Here is a tiny trained network, its code and every weight. The questions are about switching its units off for an input and a class, where a switched-off unit gives its printed mean instead of its output.

import numpy as np


def w(rows, s, z=0):
    codes = np.array(rows[::2]) - 128.0
    scale = np.full(codes.shape[1], s)
    scale[-1] = z or s
    return codes * scale


def f(y):
    return np.maximum(y, 0)


def log_softmax(a):
    a = a - a.max(-1, keepdims=True)
    return a - np.log(np.exp(a).sum(-1, keepdims=True))


def net(x, mask):
    res = np.array(x, float).reshape(1, 6) / 4 @ E
    y = f(res @ A[0][:, :-1].T + A[0][:, -1])
    res = res + np.where(mask, y, B[0][:, -1]) @ B[0][:, :-1]
    return log_softmax(res[-1] @ U[:, :-1].T + U[:, -1])


A, B = {}, {}
E = w([
[104,191,103],'x0',
[69,124,39],'x1',
[84,214,168],'x2',
[253,146,138],'x3',
[157,129,26],'x4',
[153,36,152],'x5',
],0.0064)
A[0] = w([
[78,31,61,212],'neuron 1',
[198,168,180,49],'neuron 2',
[125,161,117,135],'neuron 3',
[122,100,58,158],'neuron 4',
[158,230,166,164],'neuron 5',
[73,156,126,196],'neuron 6',
[217,99,183,136],'neuron 7',
[146,247,73,27],'neuron 8',
[146,205,129,98],'neuron 9',
[163,150,155,72],'neuron 10',
[71,132,205,82],'neuron 11',
[132,140,134,4],'neuron 12',
[208,14,146,88],'neuron 13',
[89,98,200,120],'neuron 14',
[118,217,108,86],'neuron 15',
[125,127,138,18],'neuron 16',
[206,101,164,142],'neuron 17',
[67,138,207,73],'neuron 18',
[37,60,221,111],'neuron 19',
[82,129,177,25],'neuron 20',
[122,129,118,153],'neuron 21',
],0.011,0.004)
B[0] = w([
[190,139,6,253],'neuron 1',
[88,64,196,171],'neuron 2',
[107,135,111,157],'neuron 3',
[140,136,57,200],'neuron 4',
[26,94,174,214],'neuron 5',
[121,176,75,204],'neuron 6',
[133,24,173,212],'neuron 7',
[47,32,86,195],'neuron 8',
[73,79,121,172],'neuron 9',
[112,104,164,147],'neuron 10',
[114,208,168,192],'neuron 11',
[143,92,95,128],'neuron 12',
[252,84,158,232],'neuron 13',
[179,195,166,192],'neuron 14',
[59,125,98,185],'neuron 15',
[148,149,134,128],'neuron 16',
[161,59,153,200],'neuron 17',
[98,204,156,194],'neuron 18',
[223,244,158,233],'neuron 19',
[111,170,145,156],'neuron 20',
[128,133,115,147],'neuron 21',
],0.023,0.0069)
U = w([
[108,91,173,122],'0',
[22,135,51,60],'1',
[113,169,34,255],'2',
[128,239,111,102],'3',
[138,142,3,157],'4',
[194,84,106,82],'5',
],0.0059,0.0069)

Each question gives the input, the list of numbers given to net, and the class t.
The units are the neurons (one row each of A and B). Each row of codes is followed by its name. A weight is (code - 128) times the scale printed after its matrix; where a second scale follows, it is the last column's (A, B and U).
mask holds one flag per neuron, in row order. A switched-off neuron (its flag False) gives its mean, the last column of its row in B, instead of its output. The means were averaged over made-up inputs and are rounded, as every weight is.
A unit's drop is (log p(t) with every unit on - log p(t) with that unit switched off) / (log p(t) with every unit on - log p(t) with every unit switched off).
The circuit of an input: a set's keep is (log p(t) with only the set's units on - log p(t) with every unit switched off) / (log p(t) with every unit on - log p(t) with every unit switched off). Starting from the 12 units with the biggest drops (on a tie, the unit counted first), units are removed one at a time, each time the one whose removal leaves the highest keep (on an exact tie, the one counted first), for as long as the keep stays at least 0.8.
circuit, biggest first: the units of the circuit, biggest drop first
most important unit: the unit with the biggest drop
k most important neurons: the k neurons with the biggest drops, biggest first
drop of u: that unit's drop, to one decimal
input [-5,-3,1,4,6,0], class 0: 3 most important neurons : neuron 1; neuron 19; neuron 2
input [-6,-1,6,6,7,0], class 0: most important unit : neuron 1
input [1,-3,3,-6,4,2], class 3: circuit, biggest first : neuron 8; neuron 7
input [-3,-1,0,-5,1,7], class 3: 2 most important neurons : neuron 19; neuron 8
input [3,-3,-2,4,-8,-7], class 1: 2 most important neurons : neuron 13; neuron 19
input [6,4,-8,7,8,5], class 5: 3 most important neurons : neuron 13; neuron 17; neuron 6
input [7,-7,-2,1,2,-1], class 1: circuit, biggest first : neuron 13; neuron 19
input [-4,1,-1,-2,-2,3], class 3: 2 most important neurons : neuron 19; neuron 8
input [-1,-8,-4,-4,0,-8], class 0: 2 most important neurons : neuron 1; neuron 19
input [-6,-6,-8,5,-7,-7], class 0: 2 most important neurons : neuron 1; neuron 2
input [-5,4,2,8,1,4], class 5: 2 most important neurons : neuron 13; neuron 5
input [5,4,8,4,2,6], class 1: drop of neuron 13 : 0.1
input [4,-8,6,4,7,7], class 0: drop of neuron 1 : 0.1
input [-3,0,-4,1,7,7], class 5: drop of neuron 13 : 0.8
input [4,-4,4,6,-2,1], class 0: drop of neuron 10 : 0.0
input [-3,1,3,4,-7,-8], class 1: most important unit : neuron 13
